Here is a tiny trained network, its code and every weight. The questions are about switching its units off for an input and a target symbol, where a switched-off unit gives its printed mean instead of its output.

import numpy as np


def w(rows, s, z=0):
    codes = np.array(rows[::2]) - 128.0
    scale = np.full(codes.shape[1], s)
    scale[-1] = z or s
    return codes * scale


def f(y):
    return np.maximum(y, 0)


def softmax(a):
    e = np.exp(a - a.max(-1, keepdims=True))
    return e / e.sum(-1, keepdims=True)


def log_softmax(a):
    a = a - a.max(-1, keepdims=True)
    return a - np.log(np.exp(a).sum(-1, keepdims=True))


def net(x, mask):
    ids = ['αβγεθλμτφ'.index(c) for c in x.split()]
    T = len(ids)
    res = E[ids] + P[:T]
    q, k, v = (res @ M[0].T for M in (Q, K, V))
    z = softmax(np.where(np.tri(T) > 0, q @ k.T / 4**0.5, -1e9)) @ v
    res = res + np.where(mask[0], z, O[0][:, -1]) @ O[0][:, :-1]
    y = f(res @ A[0][:, :-1].T + A[0][:, -1])
    res = res + np.where(mask[1:9], y, B[0][:, -1]) @ B[0][:, :-1]
    return log_softmax(res[-1] @ U[:, :-1].T + U[:, -1])


Q, K, V, O, A, B = {}, {}, {}, {}, {}, {}
E = w([
[72,101,172],'α',
[228,51,103],'β',
[109,15,159],'γ',
[2,63,47],'ε',
[162,132,185],'θ',
[119,173,138],'λ',
[120,145,149],'μ',
[109,130,141],'τ',
[86,163,153],'φ',
],0.016)
P = w([
[190,105,120],'0',
[220,142,201],'1',
[220,120,155],'2',
[225,151,152],'3',
[189,103,120],'4',
[253,123,136],'5',
],0.0022)
Q[0] = w([
[165,91,155],'head 0',
[117,86,77],'head 0',
[117,101,4],'head 0',
[84,120,250],'head 0',
],0.012)
K[0] = w([
[108,113,55],'head 0',
[184,191,67],'head 0',
[124,98,244],'head 0',
[196,59,2],'head 0',
],0.0067)
V[0] = w([
[56,94,201],'head 0',
[158,189,181],'head 0',
[2,183,98],'head 0',
[142,210,83],'head 0',
],0.016)
O[0] = w([
[58,53,198,234],'head 0',
[146,190,254,93],'head 0',
[6,179,123,72],'head 0',
[146,246,100,2],'head 0',
],0.0095,0.0082)
A[0] = w([
[111,123,189,16],'neuron 0',
[118,13,110,238],'neuron 1',
[112,248,207,3],'neuron 2',
[94,134,34,51],'neuron 3',
[110,185,178,76],'neuron 4',
[92,110,159,27],'neuron 5',
[105,187,132,166],'neuron 6',
[182,121,79,146],'neuron 7',
],0.013,0.0045)
B[0] = w([
[120,67,174,148],'neuron 0',
[155,190,106,252],'neuron 1',
[69,182,212,137],'neuron 2',
[208,128,187,133],'neuron 3',
[92,153,108,135],'neuron 4',
[141,87,127,156],'neuron 5',
[86,125,112,133],'neuron 6',
[1,164,154,144],'neuron 7',
],0.0079,0.036)
U = w([
[70,29,156,108],'α',
[186,209,82,254],'β',
[142,13,86,47],'γ',
[17,105,2,200],'ε',
[166,118,217,28],'θ',
[96,170,142,151],'λ',
[103,131,150,102],'μ',
[97,113,129,110],'τ',
[60,117,151,85],'φ',
],0.0084,0.0059)

Each question gives the input, a string of symbols that net reads in full, and the target symbol t.
The units are the heads (4 rows each of Q, K, V and O) and the neurons (one row each of A and B). Each row of codes is followed by its name. A weight is (code - 128) times the scale printed after its matrix; where a second scale follows, it is the last column's (O, A, B and U).
mask holds one flag per unit, heads first, then neurons. A switched-off unit (its flag False) gives its mean, the last column of its rows in O or B, instead of its output. The means were averaged over made-up inputs and are rounded, as every weight is.
A unit's drop is (log p(t) with every unit on - log p(t) with that unit switched off) / (log p(t) with every unit on - log p(t) with every unit switched off).
The circuit of an input: a set's keep is (log p(t) with only the set's units on - log p(t) with every unit switched off) / (log p(t) with every unit on - log p(t) with every unit switched off). Starting from all 9 units, units are removed one at a time, each time the one whose removal leaves the highest keep (on an exact tie, the one counted first), for as long as the keep stays at least 0.8.
units of the circuit, in order: the units of the circuit, biggest drop first
k most important neurons: the k neurons with the biggest drops, biggest first
drop of u: that unit's drop, to one decimal
input ε β β, target β: 2 most important neurons -> neuron 3; neuron 1
input γ β γ λ γ, target β: units of the circuit, in order -> neuron 1; head 0
input α α α α φ, target α: units of the circuit, in order -> head 0; neuron 1; neuron 0
input β α φ, target β: 2 most important neurons -> neuron 0; neuron 5
input ε γ φ, target ε: most important neuron -> neuron 0
input λ β α β γ θ, target β: 2 most important neurons -> neuron 0; neuron 5
input β γ β, target β: 3 most important neurons -> neuron 1; neuron 0; neuron 5
input β α β α α θ, target β: drop of neuron 0 -> 0.2
input λ θ α β λ γ, target β: drop of neuron 7 -> -0.1
input α ε α τ τ, target ε: drop of neuron 3 -> -0.1
